Below is a small trained network, with its code and all its weights. Each question gives an input and a class and asks what happens when units are switched off, that is, made to give their printed mean instead of their output.

import numpy as np


def w(rows, s, z=0):
    codes = np.array(rows[::2]) - 128.0
    scale = np.full(codes.shape[1], s)
    scale[-1] = z or s
    return codes * scale


def f(y):
    return np.maximum(y, 0)


def log_softmax(a):
    a = a - a.max(-1, keepdims=True)
    return a - np.log(np.exp(a).sum(-1, keepdims=True))


def net(x, mask):
    res = np.array(x, float).reshape(1, 6) / 4 @ E
    y = f(res @ A[0][:, :-1].T + A[0][:, -1])
    res = res + np.where(mask, y, B[0][:, -1]) @ B[0][:, :-1]
    return log_softmax(res[-1] @ U[:, :-1].T + U[:, -1])


A, B = {}, {}
E = w([
[183,141,79,157,78,191],'x0',
[170,165,61,51,125,126],'x1',
[114,116,123,102,191,184],'x2',
[140,230,254,90,94,196],'x3',
[86,139,3,158,191,112],'x4',
[9,92,148,88,51,137],'x5',
],0.012)
A[0] = w([
[112,76,130,171,83,66,110],'N1',
[121,70,103,171,123,4,213],'N2',
[198,83,139,195,111,118,139],'N3',
[153,117,89,104,184,6,153],'N4',
[133,165,154,117,142,76,136],'N5',
[167,138,94,151,70,123,126],'N6',
[92,137,224,142,157,235,150],'N7',
[155,190,145,49,211,205,191],'N8',
[72,113,99,193,75,14,171],'N9',
[174,175,102,112,159,160,214],'N10',
[100,147,139,155,113,104,121],'N11',
[106,104,87,189,180,166,192],'N12',
[109,170,99,215,122,138,119],'N13',
[164,198,51,98,162,227,252],'N14',
[149,141,167,130,71,164,79],'N15',
[109,165,102,100,199,73,164],'N16',
[135,80,208,42,106,39,245],'N17',
[79,108,12,52,146,111,147],'N18',
[205,158,124,96,59,23,96],'N19',
[72,108,80,134,219,103,154],'N20',
[75,81,189,84,153,142,127],'N21',
[72,163,47,21,57,180,187],'N22',
[208,150,209,160,75,174,223],'N23',
[100,168,170,156,194,183,196],'N24',
[124,139,95,116,223,49,131],'N25',
[127,107,112,94,192,29,145],'N26',
],0.011,0.0035)
B[0] = w([
[65,161,62,170,153,143,183],'N1',
[183,152,39,141,125,118,238],'N2',
[77,107,127,91,108,140,186],'N3',
[206,66,56,56,111,151,228],'N4',
[115,145,83,155,144,134,159],'N5',
[65,170,178,162,78,106,167],'N6',
[175,149,149,174,85,56,237],'N7',
[186,212,133,198,170,225,224],'N8',
[141,112,97,145,109,188,221],'N9',
[82,178,117,191,153,189,190],'N10',
[122,112,87,135,105,173,149],'N11',
[114,168,104,119,74,112,203],'N12',
[82,166,107,148,70,104,169],'N13',
[67,180,204,133,171,212,229],'N14',
[118,101,164,102,57,101,193],'N15',
[202,140,131,112,147,116,198],'N16',
[83,160,52,130,94,110,228],'N17',
[137,50,193,87,146,70,244],'N18',
[61,221,81,147,110,173,189],'N19',
[173,143,120,122,77,116,233],'N20',
[59,227,164,134,67,84,195],'N21',
[102,82,236,58,127,141,231],'N22',
[93,142,124,114,82,63,253],'N23',
[140,176,124,179,71,137,193],'N24',
[200,129,115,101,142,110,221],'N25',
[254,38,97,33,122,101,213],'N26',
],0.0085,0.015)
U = w([
[108,140,166,130,239,222,61],'0',
[162,156,121,206,76,89,170],'1',
[2,115,170,81,70,30,166],'2',
[81,58,127,99,85,76,1],'3',
[189,78,46,90,163,84,174],'4',
[26,194,64,234,107,141,167],'5',
],0.0087,0.0032)

Each question gives the input, the list of numbers given to net, and the class t.
The units are the neurons (one row each of A and B). Each row of codes is followed by its name. A weight is (code - 128) times the scale printed after its matrix; where a second scale follows, it is the last column's (A, B and U).
mask holds one flag per neuron, in row order. A switched-off neuron (its flag False) gives its mean, the last column of its row in B, instead of its output. The means were averaged over made-up inputs and are rounded, as every weight is.
A unit's drop is (log p(t) with every unit on - log p(t) with that unit switched off) / (log p(t) with every unit on - log p(t) with every unit switched off).
The circuit of an input: a set's keep is (log p(t) with only the set's units on - log p(t) with every unit switched off) / (log p(t) with every unit on - log p(t) with every unit switched off). Starting from the 12 units with the biggest drops (on a tie, the unit counted first), units are removed one at a time, each time the one whose removal leaves the highest keep (on an exact tie, the one counted first), for as long as the keep stays at least 0.8.
units of the circuit, in order: the units of the circuit, biggest drop first
k most important neurons: the k neurons with the biggest drops, biggest first
drop when u is switched off: that unit's drop, to one decimal
input [8,6,-7,8,2,3], class 2: units of the circuit, in order : N22
input [5,-3,7,-5,-4,-5], class 5: units of the circuit, in order : N26; N18
input [-5,0,2,2,-2,1], class 5: 2 most important neurons : N18; N22
input [5,-3,4,-1,6,3], class 2: units of the circuit, in order : N8; N18
input [7,-5,-3,7,-4,0], class 2: 2 most important neurons : N23; N15
input [1,1,-8,3,-4,-2], class 2: 4 most important neurons : N8; N23; N15; N2
input [5,5,8,-5,4,-8], class 0: 2 most important neurons : N14; N10
input [6,-6,7,2,3,7], class 2: 2 most important neurons : N8; N22
input [0,8,3,2,-5,-5], class 0: 2 most important neurons : N14; N8
input [-4,8,7,2,6,7], class 0: 3 most important neurons : N8; N23; N14
input [-5,-4,-8,7,7,8], class 5: 3 most important neurons : N18; N9; N26
input [-1,1,0,8,5,-6], class 5: 2 most important neurons : N24; N22
input [-7,2,3,2,-5,0], class 5: drop when N17 is switched off : 0.3
input [-4,-1,7,6,-5,-7], class 5: drop when N4 is switched off : 0.1
input [0,7,-6,-3,-6,-6], class 5: units of the circuit, in order : N19
input [-2,-7,0,-6,1,5], class 4: drop when N14 is switched off : 0.2
